Below are the code and all the weights of a small trained network. Each question names an input and a class and asks about switching units off, where a switched-off unit gives its printed mean instead of its output.

import numpy as np


def w(rows, s, z=0):
    codes = np.array(rows[::2]) - 128.0
    scale = np.full(codes.shape[1], s)
    scale[-1] = z or s
    return codes * scale


def f(y):
    return np.maximum(y, 0)


def log_softmax(a):
    a = a - a.max(-1, keepdims=True)
    return a - np.log(np.exp(a).sum(-1, keepdims=True))


def net(x, mask):
    res = np.array(x, float).reshape(1, 7) / 4 @ E
    y = f(res @ A[0][:, :-1].T + A[0][:, -1])
    res = res + np.where(mask, y, B[0][:, -1]) @ B[0][:, :-1]
    return log_softmax(res[-1] @ U[:, :-1].T + U[:, -1])


A, B = {}, {}
E = w([
[124,254,92,250,27],'x0',
[59,102,45,137,109],'x1',
[198,51,58,179,147],'x2',
[180,77,131,69,35],'x3',
[125,137,32,69,223],'x4',
[171,83,164,147,175],'x5',
[236,63,130,113,110],'x6',
],0.008)
A[0] = w([
[59,124,133,94,210,221],'neuron 1',
[134,131,184,162,149,216],'neuron 2',
[123,56,172,163,111,241],'neuron 3',
[89,117,73,108,54,110],'neuron 4',
[177,110,68,162,195,231],'neuron 5',
[89,98,170,104,1,254],'neuron 6',
[121,203,66,169,96,199],'neuron 7',
],0.0085,0.0043)
B[0] = w([
[51,155,192,46,135,252],'neuron 1',
[128,108,190,200,193,190],'neuron 2',
[142,97,228,214,109,212],'neuron 3',
[98,97,116,126,39,181],'neuron 4',
[62,36,77,99,121,228],'neuron 5',
[255,219,168,188,115,255],'neuron 6',
[104,162,64,169,141,244],'neuron 7',
],0.0089,0.0081)
U = w([
[106,211,11,173,127,76],'0',
[140,13,187,179,155,161],'1',
[20,128,130,31,175,180],'2',
[33,159,210,211,131,191],'3',
[168,142,124,100,181,2],'4',
[165,167,188,80,216,154],'5',
[231,186,186,114,36,107],'6',
[165,135,2,159,108,95],'7',
],0.0098,0.0059)

Each question gives the input, the list of numbers given to net, and the class t.
The units are the neurons (one row each of A and B). Each row of codes is followed by its name. A weight is (code - 128) times the scale printed after its matrix; where a second scale follows, it is the last column's (A, B and U).
mask holds one flag per neuron, in row order. A switched-off neuron (its flag False) gives its mean, the last column of its row in B, instead of its output. The means were averaged over made-up inputs and are rounded, as every weight is.
A unit's drop is (log p(t) with every unit on - log p(t) with that unit switched off) / (log p(t) with every unit on - log p(t) with every unit switched off).
The circuit of an input: a set's keep is (log p(t) with only the set's units on - log p(t) with every unit switched off) / (log p(t) with every unit on - log p(t) with every unit switched off). Starting from all 7 units, units are removed one at a time, each time the one whose removal leaves the highest keep (on an exact tie, the one counted first), for as long as the keep stays at least 0.8.
circuit, biggest first: the units of the circuit, biggest drop first
unit that matters most: the unit with the biggest drop
top k neurons: the k neurons with the biggest drops, biggest first
drop of u: that unit's drop, to one decimal
input [-4,4,1,7,-7,1,5], class 6: unit that matters most => neuron 6
input [-6,-8,5,-3,5,6,-5], class 2: circuit, biggest first => neuron 1; neuron 5
input [7,-2,1,-6,1,0,7], class 7: circuit, biggest first => neuron 1; neuron 3
input [-1,-2,0,-2,-2,-7,3], class 6: top 3 neurons => neuron 5; neuron 1; neuron 7
input [-4,2,8,1,4,-5,3], class 2: circuit, biggest first => neuron 6; neuron 5
input [6,7,-6,2,-1,7,1], class 0: circuit, biggest first => neuron 7; neuron 1
input [8,-4,-4,3,3,5,-6], class 0: circuit, biggest first => neuron 7; neuron 3
input [-7,-4,0,-1,2,6,-7], class 2: top 2 neurons => neuron 1; neuron 6
input [-2,3,-3,4,-3,6,-7], class 6: top 3 neurons => neuron 6; neuron 5; neuron 7
input [7,-8,-3,-3,0,-5,3], class 0: top 2 neurons => neuron 7; neuron 3
input [-1,2,6,2,-5,-5,3], class 6: top 2 neurons => neuron 6; neuron 2
input [-5,-5,-7,-8,2,6,4], class 2: top 2 neurons => neuron 6; neuron 1
input [6,-2,1,8,6,-2,5], class 7: top 3 neurons => neuron 1; neuron 3; neuron 7
input [8,-7,-2,1,-6,0,-6], class 6: circuit, biggest first => neuron 6
input [3,-2,4,4,-4,-6,-7], class 6: top 2 neurons => neuron 6; neuron 5
input [4,4,6,4,-7,-6,-3], class 6: drop of neuron 2 => 0.0
input [6,-8,-1,-4,1,-6,8], class 7: drop of neuron 3 => 0.2
input [-6,7,-6,-1,-6,-8,3], class 6: drop of neuron 7 => 0.0
input [-8,2,3,-1,8,6,2], class 2: drop of neuron 1 => 0.1
input [5,-1,6,-4,-4,-8,3], class 0: circuit, biggest first => neuron 7
